Here is a tiny trained network, its code and every weight. The questions are about switching its units off for an input and a target symbol, where a switched-off unit gives its printed mean instead of its output.

import numpy as np


def w(rows, s, z=0):
    codes = np.array(rows[::2]) - 128.0
    scale = np.full(codes.shape[1], s)
    scale[-1] = z or s
    return codes * scale


def f(y):
    return y / 2 * (1 + np.tanh(0.7978845608 * (y + 0.044715 * y**3)))


def softmax(a):
    e = np.exp(a - a.max(-1, keepdims=True))
    return e / e.sum(-1, keepdims=True)


def log_softmax(a):
    a = a - a.max(-1, keepdims=True)
    return a - np.log(np.exp(a).sum(-1, keepdims=True))


def net(x, mask):
    ids = ['ΔΛΞΦΩεζημτ'.index(c) for c in x.split()]
    T = len(ids)
    res = E[ids] + P[:T]
    u = 0
    for l in range(2):
        r = res
        for j in range(2):
            rows = slice(2 * j, 2 * j + 2)
            q, k, v = (r @ M[l][rows].T for M in (Q, K, V))
            z = softmax(np.where(np.tri(T) > 0, q @ k.T / 2**0.5, -1e9)) @ v
            o = O[l][rows]
            res = res + np.where(mask[u + j], z, o[:, -1]) @ o[:, :-1]
        u += 2
        y = f(res @ A[l][:, :-1].T + A[l][:, -1])
        res = res + np.where(mask[u : u + 8], y, B[l][:, -1]) @ B[l][:, :-1]
        u += 8
    return log_softmax(res[-1] @ U[:, :-1].T + U[:, -1])


Q, K, V, O, A, B = {}, {}, {}, {}, {}, {}
E = w([
[85,151,166,156],'Δ',
[90,134,42,251],'Λ',
[200,110,130,64],'Ξ',
[189,131,86,251],'Φ',
[131,224,143,181],'Ω',
[168,115,147,112],'ε',
[131,69,138,155],'ζ',
[164,83,129,95],'η',
[117,67,112,149],'μ',
[209,127,106,41],'τ',
],0.013)
P = w([
[160,127,192,105],'0',
[94,119,44,41],'1',
[149,146,176,160],'2',
[114,137,166,108],'3',
[94,148,33,64],'4',
[149,169,183,166],'5',
[107,144,168,102],'6',
[88,178,12,76],'7',
[151,168,189,156],'8',
[108,140,169,101],'9',
[99,147,10,57],'10',
],0.014)
Q[0] = w([
[129,98,107,126],'0.h0',
[36,158,114,92],'0.h0',
[238,187,177,254],'0.h1',
[194,40,22,175],'0.h1',
],0.013)
K[0] = w([
[126,106,122,117],'0.h0',
[127,110,199,128],'0.h0',
[65,250,108,194],'0.h1',
[178,135,60,146],'0.h1',
],0.019)
V[0] = w([
[206,206,140,230],'0.h0',
[99,162,222,118],'0.h0',
[99,252,47,187],'0.h1',
[1,195,177,102],'0.h1',
],0.0059)
O[0] = w([
[194,69,148,104,210],'0.h0',
[84,105,193,33,56],'0.h0',
[93,252,95,254,255],'0.h1',
[45,185,148,127,35],'0.h1',
],0.0064,0.0029)
A[0] = w([
[125,102,53,90,158],'0.n0',
[90,130,78,56,202],'0.n1',
[105,149,57,131,143],'0.n2',
[84,86,3,109,148],'0.n3',
[104,102,20,74,1],'0.n4',
[179,168,151,96,14],'0.n5',
[92,74,166,154,27],'0.n6',
[50,52,177,186,52],'0.n7',
],0.015,0.0045)
B[0] = w([
[70,95,79,162,210],'0.n0',
[216,94,65,191,199],'0.n1',
[149,40,144,90,218],'0.n2',
[197,176,99,138,254],'0.n3',
[64,175,244,85,213],'0.n4',
[99,104,136,216,131],'0.n5',
[3,91,165,32,125],'0.n6',
[79,156,96,229,141],'0.n7',
],0.014,0.0092)
Q[1] = w([
[107,74,237,159],'1.h0',
[235,145,250,108],'1.h0',
[64,120,115,205],'1.h1',
[107,31,206,202],'1.h1',
],0.017)
K[1] = w([
[6,160,100,182],'1.h0',
[112,125,198,222],'1.h0',
[119,167,71,153],'1.h1',
[122,173,43,64],'1.h1',
],0.022)
V[1] = w([
[123,169,87,132],'1.h0',
[127,121,207,204],'1.h0',
[157,171,225,69],'1.h1',
[136,162,142,252],'1.h1',
],0.014)
O[1] = w([
[100,135,137,75,125],'1.h0',
[227,149,176,95,255],'1.h0',
[151,251,117,65,11],'1.h1',
[91,131,110,254,208],'1.h1',
],0.0093,0.0078)
A[1] = w([
[125,167,184,200,177],'1.n0',
[127,55,79,59,194],'1.n1',
[43,191,133,190,146],'1.n2',
[92,204,11,141,121],'1.n3',
[73,98,215,111,103],'1.n4',
[206,137,101,88,66],'1.n5',
[98,136,109,47,54],'1.n6',
[74,226,117,177,2],'1.n7',
],0.012,0.008)
B[1] = w([
[89,150,134,125,249],'1.n0',
[143,136,62,72,174],'1.n1',
[171,173,116,99,169],'1.n2',
[102,152,159,136,176],'1.n3',
[105,105,120,89,143],'1.n4',
[105,84,177,121,192],'1.n5',
[88,100,151,254,141],'1.n6',
[194,51,131,120,137],'1.n7',
],0.025,0.017)
U = w([
[69,193,175,74,162],'Δ',
[114,197,32,200,150],'Λ',
[216,70,130,160,171],'Ξ',
[138,73,188,254,152],'Φ',
[208,183,141,114,198],'Ω',
[153,103,221,100,60],'ε',
[37,46,115,158,61],'ζ',
[177,120,133,86,204],'η',
[134,150,60,104,179],'μ',
[165,66,31,230,3],'τ',
],0.0078,0.0051)

Each question gives the input, a string of symbols that net reads in full, and the target symbol t.
The units are the heads (2 rows each of Q, K, V and O) and the neurons (one row each of A and B). Each row of codes is followed by its name. A weight is (code - 128) times the scale printed after its matrix; where a second scale follows, it is the last column's (O, A, B and U).
mask holds one flag per unit, layer by layer, with each layer's heads first. A switched-off unit (its flag False) gives its mean, the last column of its rows in O or B, instead of its output. The means were averaged over made-up inputs and are rounded, as every weight is.
A unit's drop is (log p(t) with every unit on - log p(t) with that unit switched off) / (log p(t) with every unit on - log p(t) with every unit switched off).
The circuit of an input: a set's keep is (log p(t) with only the set's units on - log p(t) with every unit switched off) / (log p(t) with every unit on - log p(t) with every unit switched off). Starting from the 12 units with the biggest drops (on a tie, the unit counted first), units are removed one at a time, each time the one whose removal leaves the highest keep (on an exact tie, the one counted first), for as long as the keep stays at least 0.8.
circuit, biggest first: the units of the circuit, biggest drop first
most important unit: the unit with the biggest drop
k most important neurons: the k neurons with the biggest drops, biggest first
top k neurons in layer l: the k neurons of layer l with the biggest drops, biggest first
heads that matter: for each layer, one digit per head in row order, 1 if its drop is at least 0.15 and else 0, layers parted by /
input Ξ Φ Λ Φ ζ, target Ξ: most important unit	0.n4
input μ Φ ε Δ Φ ζ Ω τ η Φ ε, target μ: circuit, biggest first	[0.h1, 1.n1]
input τ μ τ Δ Φ ε μ, target μ: circuit, biggest first	[0.n4, 1.n1, 0.n6, 0.h1]
input ζ τ Φ τ Φ Ξ Δ Φ, target ζ: 2 most important neurons	[0.n2, 1.n6]
input Ξ Λ Ω, target Ω: 2 most important neurons	[0.n4, 1.n2]
input Δ Φ Φ Φ ζ, target Δ: heads that matter	11 / 11
input Ξ ζ Φ η ζ Φ τ Λ Ξ ζ Φ, target Ξ: heads that matter	01 / 01
input Ξ Λ Ω Φ τ Φ Φ ε, target Ξ: 4 most important neurons	[0.n4, 0.n3, 0.n5, 0.n1]
input Φ ζ Δ Φ ζ, target Φ: circuit, biggest first	[0.n4, 0.n3, 1.h1]
input Φ τ ζ Φ Ω, target Φ: 2 most important neurons	[0.n4, 0.n7]
input Ω Φ ε Φ ζ Ω Δ Φ Φ ε τ, target Ω: top 2 neurons in layer 1	[1.n7, 1.n2]
input Δ Δ Λ ζ Ξ, target Δ: circuit, biggest first	[1.h1, 1.n3, 1.h0]
input Δ Λ Φ Δ Φ Φ Φ Φ Φ ε ε, target Δ: top 2 neurons in layer 0	[0.n0, 0.n3]
input Φ μ Φ Ω ζ Φ Φ ζ μ τ, target τ: 3 most important neurons	[0.n1, 0.n5, 0.n0]
input Ω Φ Ξ ζ Φ Λ, target Λ: 3 most important neurons	[0.n4, 1.n2, 0.n2]
input ζ τ ζ Φ η, target ζ: 4 most important neurons	[1.n6, 0.n3, 0.n6, 0.n0]
input ζ ζ ε ζ Λ Φ Φ ζ ε τ, target τ: 4 most important neurons	[0.n3, 0.n1, 0.n0, 0.n5]
input Φ Φ Δ Φ μ ζ Φ Φ Δ Φ Φ, target Φ: circuit, biggest first	[0.n4, 1.h1]
input Ω ζ ε Ξ Ω Δ μ Φ, target Ω: top 2 neurons in layer 1	[1.n7, 1.n2]
input τ τ Λ μ Φ Φ ε Δ, target τ: 3 most important neurons	[0.n4, 0.n5, 0.n1]
input Λ Δ ζ Φ ζ Λ Φ Ξ τ ζ Ξ, target Λ: circuit, biggest first	[0.n0, 1.h1]
input τ Φ Φ Ω Φ, target τ: top 2 neurons in layer 0	[0.n4, 0.n5]
input Ξ Ω Φ Δ ε, target Ξ: circuit, biggest first	[0.h1, 0.n1]
